[128 = 0]
[163 132 125 108 104 101  95 116 140 133 129 126 127 125 118 123 123 131
 166 183]	7
[153 120  99 100 163 139 122  97 143 151 137  95 103 100 129 169 173 107
   1  40]	20
[171 131 122 105  96 104 108 129 143 131 128 123 125 121 120 134 145 165
 188 158]	9
[152 128 126  97 107 110 113 130 146 115 128 112 123 119 114 143 146 151
 136 147]	9
[159 134 135 117 119 110  73  68  86 105 124 129 131 136 128 133 128 124
 102 125]	1
[174 134 121 110  86 101 105 131 143 136 126 132 126 121 123 126 143 168
 204 162]	9
[158 129 116 101 102 116 128 140 138 120 126 109 122 126 132 154 150 140
 106  97]	11
[162 133 129 112 106 101  74  89 120 125 132 132 129 130 120 131 120 105
  79 128]	5
[172 132 117 105  92 103 105 133 146 134 130 128 127 120 123 128 137 164
 193 165]	9
[149 127 121  93 109 115 120 129 147 120 127 108 123 120 118 152 150 143
 107 130]	10
[163 124 105  93 135 139 130 121 112 116 139 171 135 123  99 100 111 151
 215 218]	17
[167 124  96  96 141 132 126 105 146 160 135  97 102 107 143 162 166  97
   1  52]	20
[171 132 115 106  87 114 133 144 134 130 127 112 123 131 144 147 147 138
 111  66]	12
[158 123 106  89 142 140 131 119 118 108 137 168 135 127  99 107 102 136
 188 221]	17
[156 128 119  94 105 118 126 136 138 120 127 106 121 128 133 154 147 135
  92  87]	11
[176 136 130 123 104 102  75  78  87 117 128 141 134 133 130 128 129 129
 126 111]	2
[177 134 116 110  80 104 120 149 136 136 130 129 124 120 130 137 155 174
 183 131]	10
[161 128 120  96 102 115 133 137 138 124 128 111 121 124 132 151 151 143
 115 107]	11
[169 137 131 125 114 111  82  76  76  99 117 112 128 132 132 129 133 134
 132 128]	0
[153 125 122  87 122 122 135 128 141 116 126  95 121 129 131 164 145 118
  43  79]	11
[159 126 118  88 116 127 137 132 136 119 125  96 123 135 139 156 140 114
  44  43]	12

[ 97  83 128 125 156 214 100 145  95 150 112 167 159 107 112 110 147  93
  73 157 111  93 129  82 152 134 212 117 127 148 140 117 131  85 135 160
 128 133 107 157 133 129 118 119 117 211 210 117 152 180 106  95 161 145
 112  91 144 151 125 141 124 133 140 108]	9
[ 92 157 106 139 143  43  97 139  77  97  65 177 130  95 113 142 143 144
 121 152 148 135 131  84 155 124 131 103 111 184 109 141 146 146 135 151
 157 103  97 134 112 168 132 148 111 182 218 148 184  80  76 127 139 180
 114  65 143 107  67 145 127 103  82 131]	0
[111 119 124 136 102 145 160 146 134 176 155 120 110 127 132  93 100 134
 108 139 128  99  92 117 108 118 193  76 166 157 129 124 178 112 157  95
 133 119 162 119 153 165 117 122  97  92 111 136  84 104  96 165 123 119
  92 129 118 123 109 157 176 173 115 137]	20
[123 181 104 164 131  91 135 147  58 120 105 147 159  90 112 129 138 133
 168 110 153 102 166 119 130 111  99 106 142 158 161  96 175 159 159 124
  98 101  77  85  90 151 131 138 123 169 164 159 166  79  90 106 145 136
 126 100 127 143 150 117 137 129 113 122]	6
[171  65 105 137 131 197 171 138  84 165 197 124 151 111 114 149 140  92
 116  73 169 112 144 135 128 107 123  83 156 138 164  87 183  89 149 117
  53  95 112 120 125 140 127  97 120 155 150 100  92 167 132  86 148 113
 113 135 114 164 163 119 153 121 125 115]	14
[ 98 205 123 136 125  19 105 119 109  94  57 153 116  95 121 119 133 162
 163 139 136 131 122  98 140 120 129 119 116 189 108 147 142 173 145 141
 155 125 114 122 127 173 134 153 110 146 185 158 169  59  86 158 111 155
 107  70 139 102  77 139 128 119  90 134]	4
[190  49 130 133 127 185 163 154  97 166 179 110 154 144 115 143 164  71
  87  93 168 120 143 154 136  84 110  74 157 138 133  73 186  82 158  81
  39  91 150 122  92 176 116  96 114 114 180 105  93 167 120  82 184 100
  98 114 102 155 146 104 184 125 134 126]	17
[139  57 130 120 146 192 125 146 121 132 141 145 127 139 123 130 153  97
  89 110 129 135 106 124 139 132 156 105 132 112 120 125 113  78 117 152
 129 117 115 151 124 117 124 109 128 153 162 100 135 174 127 102 154 141
 137 111 132 142 136 131 130 122 147 124]	12

[ 68 102 101 123  99 100 127  91 140 110 126  88 163 148  46 123 158 113
 112  95 245 104 111 184 145 125 104  64 108]	0
[101 117  93 124 113 105 125 111 134 124 143 102 154 129  70 124 155 107
 119  99 208 118 108 148 121 125 117 109 121]	7
[ 82 111  87 121  95 104 113 103 135 115 122 101 167 146  26 122 153 108
 116 100 220 112 112 153 138 127 111  92 111]	5
[132 138 121 119 130 127 130 127 132 128 138 131 132 140 140 128 131 126
 121 126 126 141 127 112 117 126 134 127 138]	13
[ 57 105  90 120  88 105 102 106 136 101  95  96 173 164  47 119 148 101
 108  90 255 101 115 159 159 128 108  65 100]	1
[104 121 104 123 115 109 135 107 134 128 155 103 131 136  77 125 151 116
 122 105 169 123 111 151 116 125 119 104 126]	9
[107 118 100 122 118 110 133 111 134 130 150 104 152 133  87 124 147 112
 118 109 177 130 112 140 116 125 122 113 133]	10
[ 94 117 116 122 117  97 129 110 136 124 147  98 151 131  70 125 154 108
 120 108 251 115 108 149 120 125 114 102 119]	8
[173 160 159 132 154 148 144 146 122 142 142 159  98 111 214 132 101 147
 137 156  35 147 143  99 110 128 146 165 156]	19
[ 51 105  87 119  87 100 102 104 138  98  92  96 174 164  50 118 151 104
 109  95 255 102 117 169 164 128 108  62  96]	0
[ 94 121  92 122 104 105 123 111 134 122 142  98 152 136  71 121 152 108
 118 117 183 118 110 140 121 126 120 103 121]	8
[162 143 151 127 155 143 142 145 125 137 133 150 106 122 196 134 106 143
 133 148  51 147 140 120 114 127 143 157 144]	18
[116 133 113 121 124 117 139 119 133 131 150 121 127 136 116 127 142 122
 121 121 137 134 120 121 116 125 130 124 133]	12
[143 139 144 120 133 132 139 131 129 127 138 138 125 135 152 129 121 134
 124 140 105 143 132 105 114 126 137 132 134]	15
[154 145 154 124 144 137 138 138 127 139 126 143 107 129 187 132 106 141
 131 144  74 142 138  97 116 127 141 149 146]	16
[182 149 156 125 154 152 131 153 120 140 124 161 100 121 211 133 100 143
 136 156  47 149 147  79 119 130 145 172 146]	20
[127 136 116 120 124 119 136 118 134 129 148 118 131 141 131 128 139 121
 120 122 133 135 123 121 115 125 133 126 133]	12
[107 133  92 113 110 112 116 117 133 121 132 118 154 148  99 122 140 115
 118 114 172 128 121 129 124 127 125 109 124]	11
[154 146 145 124 145 145 131 146 126 132 122 145 117 130 176 131 106 141
 132 147  65 144 141  96 121 128 142 151 143]	17
[160 141 141 123 118 137 135 142 127 132 133 146 109 132 174 132 111 135
 128 150  69 143 140  99 118 127 142 149 142]	16
[ 74 108  88 123  94 103 113 103 137 107 119  95 169 149  35 120 154 103
 116 103 240 109 112 162 143 126 111  81 107]	3
[137 138 123 123 128 124 143 124 132 130 149 125 121 132 148 129 135 131
 117 110 117 137 129 117 111 125 131 126 143]	13
